Below are the code and all the weights of a small trained network. Each question names an input and a target symbol and asks about switching units off, where a switched-off unit gives its printed mean instead of its output.

import numpy as np


def w(rows, s, z=0):
    codes = np.array(rows[::2]) - 128.0
    scale = np.full(codes.shape[1], s)
    scale[-1] = z or s
    return codes * scale


def norm(h):
    return h / np.sqrt((h * h).mean(-1, keepdims=True) + 1e-5)


def f(y):
    return np.maximum(y, 0)


def softmax(a):
    e = np.exp(a - a.max(-1, keepdims=True))
    return e / e.sum(-1, keepdims=True)


def log_softmax(a):
    a = a - a.max(-1, keepdims=True)
    return a - np.log(np.exp(a).sum(-1, keepdims=True))


def net(x, mask):
    ids = ['ΣΦαβγδεζθλμξπτψ'.index(c) for c in x.split()]
    T = len(ids)
    res = E[ids] + P[:T]
    r = norm(res)
    for j in range(3):
        rows = slice(4 * j, 4 * j + 4)
        q, k, v = (r @ M[0][rows].T for M in (Q, K, V))
        z = softmax(np.where(np.tri(T) > 0, q @ k.T / 4**0.5, -1e9)) @ v
        o = O[0][rows]
        res = res + np.where(mask[j], z, o[:, -1]) @ o[:, :-1]
    y = f(norm(res) @ A[0][:, :-1].T + A[0][:, -1])
    res = res + np.where(mask[3:11], y, B[0][:, -1]) @ B[0][:, :-1]
    return log_softmax(norm(res)[-1] @ U[:, :-1].T + U[:, -1])


Q, K, V, O, A, B = {}, {}, {}, {}, {}, {}
E = w([
[80,101,157,160],'Σ',
[228,105,134,102],'Φ',
[125,89,145,130],'α',
[112,157,146,118],'β',
[130,119,85,120],'γ',
[127,84,148,133],'δ',
[137,120,89,123],'ε',
[170,116,112,106],'ζ',
[104,167,74,251],'θ',
[81,100,153,161],'λ',
[135,104,148,112],'μ',
[123,92,145,129],'ξ',
[163,116,142,137],'π',
[142,119,138,97],'τ',
[173,131,146,168],'ψ',
],0.023)
P = w([
[83,69,255,76],'0',
[101,84,212,65],'1',
[117,100,182,72],'2',
[133,108,159,82],'3',
[144,109,139,93],'4',
[152,110,124,104],'5',
[158,107,110,111],'6',
[162,111,97,114],'7',
[163,106,83,120],'8',
[160,108,74,126],'9',
[162,104,63,131],'10',
[163,104,52,136],'11',
[165,99,60,135],'12',
],0.0071)
Q[0] = w([
[2,173,133,106],'H1',
[107,146,97,53],'H1',
[165,151,150,179],'H1',
[90,143,43,112],'H1',
[119,75,123,130],'H2',
[152,155,159,51],'H2',
[89,105,114,173],'H2',
[46,144,47,146],'H2',
[63,189,61,150],'H3',
[102,177,121,140],'H3',
[66,192,120,136],'H3',
[94,230,184,156],'H3',
],0.0099)
K[0] = w([
[2,161,195,159],'H1',
[96,183,154,23],'H1',
[210,189,94,183],'H1',
[99,79,143,43],'H1',
[97,144,19,137],'H2',
[151,242,163,179],'H2',
[11,55,152,216],'H2',
[73,185,171,153],'H2',
[20,254,164,118],'H3',
[153,176,215,12],'H3',
[62,62,122,53],'H3',
[50,168,209,135],'H3',
],0.0072)
V[0] = w([
[70,151,80,50],'H1',
[168,133,24,151],'H1',
[3,180,159,151],'H1',
[255,125,54,46],'H1',
[138,70,100,183],'H2',
[148,14,103,121],'H2',
[146,61,150,104],'H2',
[81,127,131,116],'H2',
[228,151,77,196],'H3',
[182,230,125,198],'H3',
[167,52,11,170],'H3',
[97,89,64,17],'H3',
],0.0073)
O[0] = w([
[105,2,97,178,38],'H1',
[157,251,129,176,65],'H1',
[117,135,129,146,32],'H1',
[92,102,155,226,145],'H1',
[173,181,127,45,163],'H2',
[201,159,170,68,253],'H2',
[90,202,139,113,239],'H2',
[161,186,144,165,124],'H2',
[79,107,174,50,124],'H3',
[72,72,155,145,59],'H3',
[131,95,171,38,135],'H3',
[60,202,123,61,105],'H3',
],0.0048,0.0052)
A[0] = w([
[189,183,116,146,65],'N1',
[65,235,201,117,48],'N2',
[62,183,174,125,93],'N3',
[123,127,198,176,2],'N4',
[153,94,46,63,107],'N5',
[224,105,121,137,56],'N6',
[223,49,254,97,72],'N7',
[126,137,167,73,184],'N8',
],0.0088,0.0027)
B[0] = w([
[108,85,191,181,147],'N1',
[84,59,208,107,138],'N2',
[74,213,63,136,135],'N3',
[115,150,148,2,134],'N4',
[44,82,180,128,155],'N5',
[30,137,42,78,159],'N6',
[121,160,98,147,249],'N7',
[117,132,88,200,181],'N8',
],0.0068,0.013)
U = w([
[7,150,221,168,18],'Σ',
[220,91,84,101,134],'Φ',
[105,106,64,232,210],'α',
[128,132,141,138,74],'β',
[157,164,93,117,54],'γ',
[117,66,109,163,139],'δ',
[129,125,113,130,29],'ε',
[123,109,151,144,71],'ζ',
[164,18,182,144,246],'θ',
[124,123,120,145,37],'λ',
[164,121,136,153,205],'μ',
[130,114,118,133,58],'ξ',
[142,63,138,142,135],'π',
[152,146,237,116,254],'τ',
[120,150,44,61,120],'ψ',
],0.011,0.0038)

Each question gives the input, a string of symbols that net reads in full, and the target symbol t.
The units are the heads (4 rows each of Q, K, V and O) and the neurons (one row each of A and B). Each row of codes is followed by its name. A weight is (code - 128) times the scale printed after its matrix; where a second scale follows, it is the last column's (O, A, B and U).
mask holds one flag per unit, heads first, then neurons. A switched-off unit (its flag False) gives its mean, the last column of its rows in O or B, instead of its output. The means were averaged over made-up inputs and are rounded, as every weight is.
A unit's drop is (log p(t) with every unit on - log p(t) with that unit switched off) / (log p(t) with every unit on - log p(t) with every unit switched off).
The circuit of an input: a set's keep is (log p(t) with only the set's units on - log p(t) with every unit switched off) / (log p(t) with every unit on - log p(t) with every unit switched off). Starting from all 11 units, units are removed one at a time, each time the one whose removal leaves the highest keep (on an exact tie, the one counted first), for as long as the keep stays at least 0.8.
units of the circuit, in order: the units of the circuit, biggest drop first
unit that matters most: the unit with the biggest drop
k most important neurons: the k neurons with the biggest drops, biggest first
heads that matter: for each layer, one digit per head in row order, 1 if its drop is at least 0.15 and else 0, layers parted by /
drop of u: that unit's drop, to one decimal
input ψ α τ ψ θ β, target Σ: 2 most important neurons : N2, N7
input ψ ψ α ψ α ξ, target ψ: heads that matter : 110
input α ζ μ α α δ ψ α α ξ, target ψ: unit that matters most : H2
input α θ α α λ ξ δ ψ, target τ: units of the circuit, in order : H1, N1, N8
input α ζ τ ψ α ε β ζ ζ α, target Σ: units of the circuit, in order : H3, H1
input δ α μ, target ψ: units of the circuit, in order : H1, H3, N8
input θ α δ α ε α ε β, target Σ: heads that matter : 000
input π π α α μ, target ψ: heads that matter : 101
input α τ β β ε α ψ β, target α: units of the circuit, in order : H3, H2
input μ τ α α ψ ψ β ψ ψ ξ, target θ: heads that matter : 001
input ψ ψ θ α λ β α α δ, target ψ: heads that matter : 000
input ψ Φ ζ α, target Σ: heads that matter : 101
input β α α α α α α ψ α α γ β, target α: drop of H3 : 1.1
input β ζ β α λ β δ α δ, target ψ: unit that matters most : H3
input α τ τ α, target α: drop of H2 : 0.1
input θ Σ α β ξ α ξ α ψ, target τ: drop of N8 : 0.1
